Here are made-up nodes, facts about them, and rows of numbers that follow some of those facts. Name the node behind each unnamed row.

How the nodes are related:
basken ξ:965
beman ξ:752 κ:skefos
beri ξ:6
besil ξ:752
bestun ξ:965
betre ξ:6 κ:kloro
bevum ξ:670 κ:gridrul
bizik ξ:481 κ:metri
bodran ξ:481 κ:lale
boklela ξ:965 ω:geruklin,telel
bramik ξ:231 ω:lutros,skaplun
brebruk ξ:670 κ:pluro
breflufun ξ:231 κ:flano
brepluk ξ:670 κ:plape
broplostan ξ:231
bruklon ξ:670 ω:goklel,fludrer
daran ξ:6
doben ξ:481
dredro ξ:6 κ:kiskeston
drigak ξ:231
drobros ξ:752 κ:mobas
droda ξ:752 κ:nidrin ω:betre,drupek,vose
drosu ξ:6 κ:druskam
drupek ξ:670
drupler ξ:6 κ:tuper ω:tubul,movil
drupluk ξ:965 κ:mufa
druskam ξ:481 κ:skaplun
drutrik ξ:965 κ:nasam ω:nidrin
feber ξ:231 κ:plaplus ω:taklin,mobas,siplemik,tolosen
fege ξ:670
flano ξ:6
fleres ξ:481 κ:tamum ω:besil,motis,sotuk
flodras ξ:231 κ:viti
floti ξ:752
flotuvu ξ:965 κ:plerom
fludrer ξ:6
flufeflo ξ:6
flukir ξ:670 κ:flodras
fugak ξ:752
gafi ξ:670 κ:bizik
gebes ξ:231
gerel ξ:481 ω:nasam,pasa,gebes,mozor,flotuvu,vose
geruklin ξ:752 κ:kepitri
gistir ξ:752 κ:gebes
goklel ξ:670 κ:tave
gople ξ:481
gravol ξ:965 κ:testa ω:bizik,broplostan,susebre,tuper
gridrul ξ:231
griplar ξ:231
groflo ξ:481 κ:povon
kamefli ξ:6 ω:gridrul,tuper
kaplal ξ:670 κ:griplar ω:nenan,drobros,betre,zafa
karar ξ:965 κ:latil
kepel ξ:481 ω:tubul,flukir,besil,flotuvu,vose
kepitri ξ:752 κ:kigres ω:lutros,drupluk
kigres ξ:965 κ:flotuvu ω:nevun,sotru
kiskeston ξ:481 κ:gople ω:skefos
klaflik ξ:670
klaplon ξ:752
klekligor ξ:670
klepo ξ:752
kliflukle ξ:481 κ:taklin
klodres ξ:752 κ:sotru ω:klaflik,flotuvu
kloplimun ξ:752 ω:viti,bodran,tuper
kloro ξ:481 κ:dredro
kozir ξ:481 κ:geruklin ω:bizik,klaplon,nudi,runudre,mutritrar,tuper,doben
lale ξ:231
latil ξ:6 κ:movil
latrin ξ:670 ω:fugak,gistir,griplar,nilu,vose
lesir ξ:481 κ:bramik ω:lale,nasis,vose
ligru ξ:481 ω:traruk,subek,skaplun
lodok ξ:965 κ:virane
lomem ξ:965 κ:brebruk ω:maril,fege,fludrer
lutros ξ:481
magrekil ξ:965 ω:movil,zoral,daran,trostin
maril ξ:6 κ:drosu
mebus ξ:670
mesil ξ:965
mesku ξ:6
metri ξ:670 κ:goklel ω:taklin,tubul,sodros,subek,testa
mitek ξ:481 κ:reklaklek ω:vaklel,floti,drigak,skitrifin,nevun
mobas ξ:752 κ:nopin
motis ξ:231
movil ξ:670 κ:nidri
mozor ξ:752 κ:mesku
mufa ξ:965
mutritrar ξ:752 κ:flukir
nanu ξ:481 κ:brepluk ω:vose
nasam ξ:481 κ:siplemik
nasis ξ:752
nenan ξ:965
nevun ξ:752
nidri ξ:6 κ:gravol ω:kloro,mutritrar,latil
nidrin ξ:231
nilu ξ:752
nopin ξ:670 κ:lomem ω:floti,geruklin,fludrer
nudi ξ:231 κ:vasker
pasa ξ:670
pipo ξ:481 ω:nidrin,drobros,kliflukle,flotuvu
plagrek ξ:670 ω:skitrifin,gebes,plerom
plakek ξ:965 κ:droda
plape ξ:670 κ:feber
plaplus ξ:670 κ:klodres
plerom ξ:752 κ:mozor
plidos ξ:965 κ:drobros
plotal ξ:752 κ:groflo ω:fugak,flukir,skaplun,plidos,bestun
plozonuk ξ:670 ω:broplostan,lale,telel
pluro ξ:965 κ:drutrik ω:mesku,plidos
poman ξ:481 κ:lesir
povon ξ:965 κ:nanu ω:broplostan,nilu,mebus
reklaklek ξ:752 κ:plakek ω:griplar,besil,motis,daran,basken
runudre ξ:481
siplemik ξ:481 κ:betre
skaplun ξ:752 κ:karar
skefos ξ:965 κ:plotal
skitrifin ξ:670
skoduven ξ:965 ω:flano,klepo,daran,sotru
sodros ξ:965
sotru ξ:6 κ:fleres
sotuk ξ:965
statredri ξ:6
stiklus ξ:965 ω:klaplon,mesku,vasker
subek ξ:752 κ:beman
susebre ξ:752
taklin ξ:481 κ:bodran
tamum ξ:481 κ:lodok
tave ξ:231 κ:mitek ω:subek,skaplun,doben
tefer ξ:752
telel ξ:965
testa ξ:6 κ:bevum
tolosen ξ:6 κ:nudi
traruk ξ:6
triskik ξ:752 ω:nudi,gebes,motis,gople,plidos,sotru
trostin ξ:6 κ:subek
tubul ξ:670
tuper ξ:752 κ:mutritrar
vaklel ξ:6 κ:drupluk
vasker ξ:752
vefa ξ:670 ω:nenan,lutros,zirum,drupluk,testa
virane ξ:481 κ:gistir ω:gistir,gebes,vose
viti ξ:6
vose ξ:231
zafa ξ:231
ziflo ξ:670
zirum ξ:965
zoral ξ:670

Some rows with their names:
geruklin: [  2  -7  -3   8   4 -21   5 -18   5   5 -15   6  -5   2   6   2  -7   3
  -5   0   7  -5 -10   5   2 -16   1   8  -3   9  -4  -1]
zirum: [  6 -15  -1  10   4 -11   3 -18   4  11 -17   9  -7   4  -3  -5  -1   2
  -3  -5  -1 -12 -13  -2   2 -16  -4  10 -11   8  -2   0]
movil: [  5 -11  -2   7   6 -16   5 -18   0  -3 -14   3  -1   3   5  -1  -1   2
  -5   0   5 -11 -13   3   2 -12  -2  13  -8   7  -3   0]
dredro: [  9 -15   2  10 -11 -19  -4 -14  -6  21 -23  -6  13   0   2  -5   0   7
   1   5 -15 -14 -12  -1   6 -23  -8  22 -11   9  -8   5]
sotuk: [  8 -12   1  11   7 -12   3 -17   4   6 -16   4  -5   8  -4  -5  -4   8
  -4  -1   1  -8 -16   3   2 -19  -2  10 -15   6  -2  -1]
gople: [ 10 -16   5  10  -7 -21  -4 -14  -8  16 -20  -8  15   4   3  -5   1   7
  -1   8 -10 -15 -15   5   7 -24  -9  24 -14   5 -11   4]
skitrifin: [  1  -9  -2   9   7 -18   8 -18   3   0 -14   5  -4   4   2   2  -6   5
  -4   0   8  -8 -10   8   4 -14  -3   8  -9   7  -2  -2]
droda: [  7  -5   0   9  -1 -22   9 -12   3   4 -14   6  -6   3   5   5  -6   3
  -3  -5   4  -5 -11   2   0  -7  -1  15  -7  11  -7  -3]
trostin: [ -2  -3  -2  15   5  -5  12  -6   2   6 -23  26  -5  17 -15  -8  11  17
 -11  -6  -2   2  -7   9   3 -11   4   3 -18   1  11   9]
mesil: [  5 -11   3  11   6 -13   6 -17   5  12 -18   8  -5   4  -3  -3  -2   5
  -2  -3  -1 -10 -14  -1   1 -17  -1   8 -12   8  -1  -3]
drupluk: [  6 -14  -2  10   5 -11   1 -19   6  10 -17   7  -8   5  -3  -6  -1   3
  -3  -6  -2 -10 -13  -1   2 -18  -4  10 -10  10  -3   1]
maril: [  2  -9  -5   5   9 -10  -4 -19   3  16 -23   6  -6   0   2  -5  -9  21
  10 -12  -4  -6  -8  12   1 -29  -3   8  -7  18   6   4]
beri: [  5  -9   2   9   4 -14   2 -14   6  11 -19   6  -6   5  -4  -5  -2   6
  -2  -4  -5  -9 -13  -2   2 -18   0   4 -12   7  -1  -1]
drosu: [  4 -11  -4   7   9 -11  -3 -15   2  14 -23   5  -5  -1   2  -5  -7  20
   9 -14  -6  -6 -10  10   0 -26  -4  11  -8  18   4   3]
tave: [  4 -10   1   9   3 -20   5  -8   4   7 -18   5  -3   1   8   0   1   2
  -7  -8  -5  -4 -14   0  -3 -10   3  12  -6   9  -7   1]
fleres: [ 10 -20   2  27  17 -29  19 -11  15  11 -10  11 -15  13  -3  -8  -9   7
  -1  -3  -7 -14 -12   6  10  -6 -16  -1 -11   0  -1 -17]
fege: [  0  -8  -1   9   7 -21   8 -17   3   5 -17   9  -4   2   4   3  -4   3
  -2  -1   7  -9  -9   7   2 -12  -2   5  -6   9  -1  -2]
ligru: [  5 -11   3  13   5 -14   6 -10   4   9 -20   7  -4   4  -1  -3   3   5
  -2  -7  -6 -11 -14  -1  -1 -12  -1   9 -11   8  -2  -2]
daran: [  7 -12  -1  11   7 -11   0 -18   6   6 -16   2  -5  10  -4  -9  -3  10
  -6  -1  -4  -8 -16   0   4 -22  -1   5 -14   3   1   0]
viti: [  3 -11   3  12   0 -16  -1 -15   6  12 -20   4  -3   5  -5  -6  -1   1
  -5  -3  -5  -7 -14   2   1 -23   1   2 -11   5  -6   0]

Which node is each row?
No name comes twice in this set of rows, the named rows included.
[  7 -15   5  10  -9 -22  -2 -12  -7  22 -24  -4  13   0   5  -2   3   7
   3   4 -12 -16 -11   2   6 -20  -8  24 -12   9  -8   4] -> kiskeston
[  6 -10   3   5  -3 -14  -7 -19  -1   8 -18  -6   0   3  -1  -1  -6   8
   1  -1  -2 -12 -13   0   3 -23  -4  13 -14   9  -8   3] -> nasam
[  8 -13  -1   8 -13 -17  -9 -20  -5  17 -18  -6   4   3  -1  -5  -3   6
   1   0 -10 -13  -9  -1   6 -25 -10  19 -12  10 -11   5] -> betre
[  3  -9   0   9   2 -13   0 -19   3   8 -15   5  -9   5  -6  -3  -4   7
  -1  -7   0  -9 -10   1   3 -18  -5   5 -13   9  -3   1] -> kliflukle
[  7 -16   1   6  -3 -15  -5 -17  -2  15 -21  -5   6   0   4  -4   2   5
   0  -2  -9 -16 -12  -3   4 -21  -5  18 -10  10  -6   5] -> siplemik
[  6  -3   2  -1  18   3  -6 -25  12  -7 -16  -1 -15   2  -2  -2  -9   5
  -3 -12   9  -5 -24  -5  -9 -29  12   2 -13  10   0  -1] -> plidos
[  2  -5   1   0  10 -11   0 -19   5  -5 -16   1  -7  -4   7   6  -5   1
   0  -8  11  -9 -15  -2  -6 -16   7   6  -6  13  -3  -2] -> brebruk
[  8 -11   0   9   3 -11   0 -21   4   7 -14   4 -10   8  -6  -3  -7   5
  -3  -3   3  -8 -12   2   4 -20  -5   9 -14   7  -4   0] -> flotuvu
[  4  -9  -3  10   5 -20   9 -14   4   6 -16   8  -4   2   6   2  -4   2
  -6  -3   3  -6 -11   3   1 -12   1  11  -5   8  -4  -2] -> tefer
[  5 -11   1  11   2 -14  -1 -17   5  10 -18   2  -3   7  -3  -8  -2   2
  -7  -1  -5  -6 -16   2   1 -24   0   4 -12   4  -5   0] -> mesku
[  4  -8   2  12   3 -22  12  -9   4   7 -20   9  -2  -2   6   3  -2  -1
  -6  -5   2  -4 -12   8  -2 -11   4  11  -5  10  -8  -4] -> kloplimun
[  4  -5  -4  -3  15  -5  -1 -23  12  -9 -14   0 -15  -5   9   2  -8  -1
  -5 -14  10  -5 -19 -10 -10 -17  14   5  -3  14  -1  -1] -> mobas
[  2  -8  -5   9   0 -19  -1 -20   5   3  -9   1  -9   8   1  -2  -7   5
  -8  -4   3  -1  -8   4   4 -18  -2   6  -7   6  -9   2] -> vose
[  4 -10   0   9   3 -13  -2 -16   5  12 -21   3  -2   3  -1  -6  -2   6
  -3  -5  -5  -7 -15   3   0 -25   2   5 -10   8  -3   2] -> latil
[ -2  -1   6  18   1 -13  18  -3   3  12 -24  28  -8  13 -14   0   7  10
  -8  -5   3   2  -8  15   0  -7   1   4 -19   4   3   2] -> povon

The same nodes again, as new rows of numbers:
Some nodes and their rows:
beman: [  1  -1   9   2  -8   5 -16  -7   2   2   0  -4   5   3   8  -3   1   1
  -1   0   4   5  -2   5  -9   6   0  -4   5  -2   9  -5  -5 -14]
bodran: [-10   4   0  -3  -1  10  -9  -2   1  -5  -2  -7  -4   0   2  -7  -1  -5
   2  -8   1   0  -6   1  -3  -1  -6  -3   4  -4  -1  -3  -5   7]
bruklon: [  8  -6  -1   2   2 -13  15   2   0  -2  -7   6   9  -1  -3  10   1   4
   2   0  -5  -2   0  -1   1  10   8  12  -7   6  -1   1   4   7]
fege: [ -6  -1 -12  -8   2  -9  15  -2   1  -4  -1  -2  -4   1   7  15   1   4
   4  11  -3  -7   5   8 -14   8   5   9  -2   5  -9   3  -8   7]
mobas: [ -5   1 -11   9  -4   8 -15  -3   1  -3  -2   0   0   1   1   0   5  -4
  -3  -4   9   0  -3   3  -5   2   6  -6   2 -19  12 -12  -6  -3]
ligru: [ -1   4  12   2   6  -1   3   0   0   4  -8   0  -9  -1 -15  -1  -3  -3
   2   1  -3 -15  12   5   9  -3   2   8  -7   5   3  -1   5   5]
goklel: [ -3  10  -4   5  -5   8   1   2   1  -1 -13  -3   4   1   6  -6   6   8
   2  -7  -2   4 -11  -5 -10   0  -2  -4   3  -4   9  -1   1   0]
zoral: [  3   4 -13   4   1 -15  12   2   0  -2  -4   5  -2   3   7   7  -1   4
   1  12  -4  -5   0   5  -9   6   5   1  -3   4 -13   3   0   4]
drosu: [-2  5 -5 -1 -6  7 -9 -1  4  4  0 -6 -2  1  5  2 -1  2  0 -6  7  5 -2 -2
 -8 -4 -1 -3  7 -7 10  0  0 -5]
nidri: [ -4   5  -1  -8  -9   2   0   3   5  12  -8  -6   8  -1  -6   3  -1  13
   1 -18  11   5  -3 -16   1  -5   2   7   7  -1  21   1  12  -1]
drupek: [ 10   3 -13  -1   0 -13  15  -2  -1  -3  -7   2   2   1   2   8   4  -2
   1  13  -2  -3   3   0  -8   6   2   1  -4   0 -16   4   1  -1]
mebus: [  3   3 -11  -2   0 -14  14   0  -1  -1  -7   1   4   2   4   7   2   3
   1  10  -4  -5   4   2  -3   9  -2   1  -4   2 -14   4  -1   3]
daran: [  2  -3 -10   1   2  -6   8  -1   2   2  10   4  -3   3   2  14  -2  -1
  -2  11   1  -3   1   5   1   5   5   2  -2   0 -10   5   4  -5]
skoduven: [ 9 -7  3  2  7 -6 18  5 -1 -1  3  8  0 -3 -2  8  3  1  1 -1 -8 -3  0 -1
  5  1  7 12 -8  8 -8  5  6  9]
kiskeston: [ -9   0  18   4   4   5 -10   7  -3  -2  -7  -1   1  -4  -2 -15  -1   3
   2 -11  -1   1  -7  -3   8  -2  -2   1  -3  -2  20  -8   1   2]
flotuvu: [ -5   4   1  -1   0  13   2   3   0  -4  -4  -2  -7  -2   4  -8   6  -2
   2  -8  -2   7  -6  -6 -10  -6  -3  -4   3  -2   2   3  -2   3]
klekligor: [ -4   4 -11   0   0 -14  13   0  -1  -2  -7   2  -1   3   5   9   2   4
   0  11  -4  -5   1   4  -4   7   1   4  -4   2 -12   4  -1   3]
tubul: [  6   0 -10   0   2 -12  16  -3  -1  -1  -6   1  -2   1   4   6   7   0
   2  12  -5  -6   5   2  -2   8   0   3  -5  -1 -14   8   2  -2]
kliflukle: [ -6   3   2  -2  -1  11  -7   0   0  -3  -2  -6  -8   0   3 -10   0  -6
   1  -8   1   4  -7   3   0   0  -8  -4   3  -6   1   0  -1   0]
metri: [ -1  -1  11   1  -4   4   3  -2   2   1 -19  -5   4  -3  -3  -6  16   2
   5 -16  -1   1   4 -11  -3  -1  -2   8   0  -3  16   1   0  -2]

Name these rows:
No name comes twice in this set of rows, the named rows included.
[ 31 -13  35  12  -4  -3 -20 -10   0   4  -5   5  17   1  -2 -18   2   0
  -1   3   1   9  -1  -3  -6   8   9  -3   0   5  17  -1   7 -23] -> klodres
[ -4   9  -3   0   5   0   4  -1   1   3  -1  -3 -13   3  -8   0  -2  -5
   2  10  -3 -14   6   9   5   1  -2   0  -4   3  -9   1   2   4] -> lutros
[ -9   8  -4  -5  -7   6   4   0   4   1 -14  -8   0   1   7  -2   8   4
   5  -7   0   3  -5  -4 -10   2  -4  -2   4  -3   6   4  -2  -1] -> bevum
[ -8  -1  20   6  -4   8 -15  -2   3   8  -9  -5  -2  -1  -6  -6   4   7
   1 -10   8  -3   4  -3  -2  -1   4   6   1  -2  27  -7   1  -9] -> kepitri
[  9  -2  -3   0   0 -23  10   2  -2  -2 -14   6  16  -1  -5   7  -2  11
   0  -4  -3  -2   3  -4   1   6   7   6  -7   9  -5  -2   1  11] -> plozonuk
[-12  -2  16  -4   4  10  -4   6   1   1  -4  -7   3  -3   0  -8  -3   6
   5 -18   1   4 -10  -4   2  -1  -2   8   0   4  22  -1   1   1] -> mitek
[  1 -12   3   1   0 -14   6  -1   2   2   1   1   6   0  -3  14   0   3
  -3   1   5   2   6   3  10  14   5  17  -7  -1   5   4   7  -8] -> triskik
[  7  -8  16   7  -9   9 -15  -8   2   0   5  -2   4   2  13  -4   5  -5
  -2   0  -1  10  -5   5  -3   5  -2  -1   4   4   4   3  -5 -12] -> sotru
[ 17  -7  31   7   0   7 -12  -3   0  -2  -3   2   5  -1   0 -16   1  -5
   2 -12  -5  12  -8  -4   0   3   1   3  -2   7   2   2   8  -5] -> fleres
[ -1  -2   6   1  -7  -4 -10  -2   1   0 -10  -5   7  -2  -7  -1   0   4
  -3  -7  12  13   9  -7  -3   2   6   2   0  -3  20  -6   5 -13] -> droda
[ 16 -11  29   5   2  18 -16  -3   0   1  17   3   1  -5  -5 -15  -4 -10
  -3 -13  -7  10   4  -7  12 -18  -3  -2   3  16  -6  -1  -3   8] -> feber
[-10  16 -11  -8  -7   8   8   2   6   4 -14  -8  -1   1   5   4   3   8
   6 -12   3   4 -10  -9 -16  -3   0   3   7  -3   7   6   8   0] -> movil
[  3  -1   7   5   1 -11  14   0   0   3 -14   4   1  -1  -8   6   4   5
   3   1  -4 -11  10   0   0   1   8  11  -7   6   1   0   4   5] -> vefa

The same nodes again, as new rows of numbers:
Known rows:
boklela: [ 21   4 -14  -1   4  -1  -6 -15   0   5  -3  15 -16]
triskik: [26 11 -6 -1 -3  3 -3 -9  1 19 -5 26 -8]
kaplal: [ 15   7 -16  10   8   9  12  -7  -4   3 -21   3 -12]
bramik: [ 12  12  -7  -3   9   9  -7 -13  10  27 -20   8 -16]
virane: [  6  16 -18  20   3  12  14  -3   5   9 -21   2  -2]
tubul: [ 21  16 -16  -6   8  11 -12 -16   7  18 -14  13  -6]
mitek: [-15   5 -12  27  23   1  46 -23   2   1 -19   1 -10]
pluro: [ 33   2 -21   4  10   3  11   2 -10   5 -13  13  -9]
brebruk: [ 15   5  -9   8  17   5   9 -12  -8   9 -12   9  -2]
mobas: [ 25  14  -9   5   9   9  19 -18   4  13 -14  11   2]
feber: [ 13  17 -18   7  13  12  21  -2  16  18 -26 -14 -14]
brepluk: [ 14  17 -20   6  11   7  15  -3   8   4 -20  -8  -2]
gafi: [ 12  14 -17  11  14   5  19 -14   1   4 -18  -2  -6]
vasker: [ 19  12 -10  -6   0   3  -5 -19   6  20  -7  22   3]
traruk: [ 19  18  -5  -6   6  11  -6 -21  17  31 -10  16  -6]
fege: [  9  13  -4   1  11   2  -4 -25   5  14  -2  13 -10]
sotuk: [ 31  13 -20  -3   4   6 -11 -12   7  10  -9  13 -12]
susebre: [ 16  11 -13  -4  -1   1  -7 -18   5  15  -8  25   8]
testa: [ 31  36 -11   7   1   9  15 -22  19  18 -17  -4  -7]
bruklon: [  7   8  -1   3   9   0  -3 -21   2  13  -1  13 -16]

Which node is each row?
No name comes twice in this set of rows, the named rows included.
[  7  17 -12   1   6   2 -10 -18  10  23 -13  11  -3] -> gridrul
[ 23  16 -11  -2  10   7  -9 -15   8  17  -9  11 -10] -> zoral
[ 11  15 -10   3   4   7 -12 -16  11  27 -13  17  -3] -> gople
[  4  19   4   1  11   5  -3 -33  18  25   3  20  -9] -> fludrer
[ 20  27  -9  19   6   2  16 -17  12  11 -21  -9  -4] -> druskam
[ 13  14 -10   1  10   4 -12 -22   4  13  -4  14  -7] -> skitrifin
[ 26  20 -21   5   6   7  20 -13  11  10 -21   1  10] -> subek
[ 32  18 -20  13  10   0  24  -9   1  -3 -12  -2 -16] -> kigres
[ -6  16 -26  17  12  -1  23 -16   8   8 -27   4  13] -> bizik
[ 31  17 -27   4   9   7  17 -15   8   0 -21  -6  -7] -> drupluk
[ -4   8 -24  18  23   2  40 -15   6   6 -32  -5 -11] -> tave
[ 25  16  -5  -2   3   6  -3 -21  11  20  -3  21  -3] -> klepo

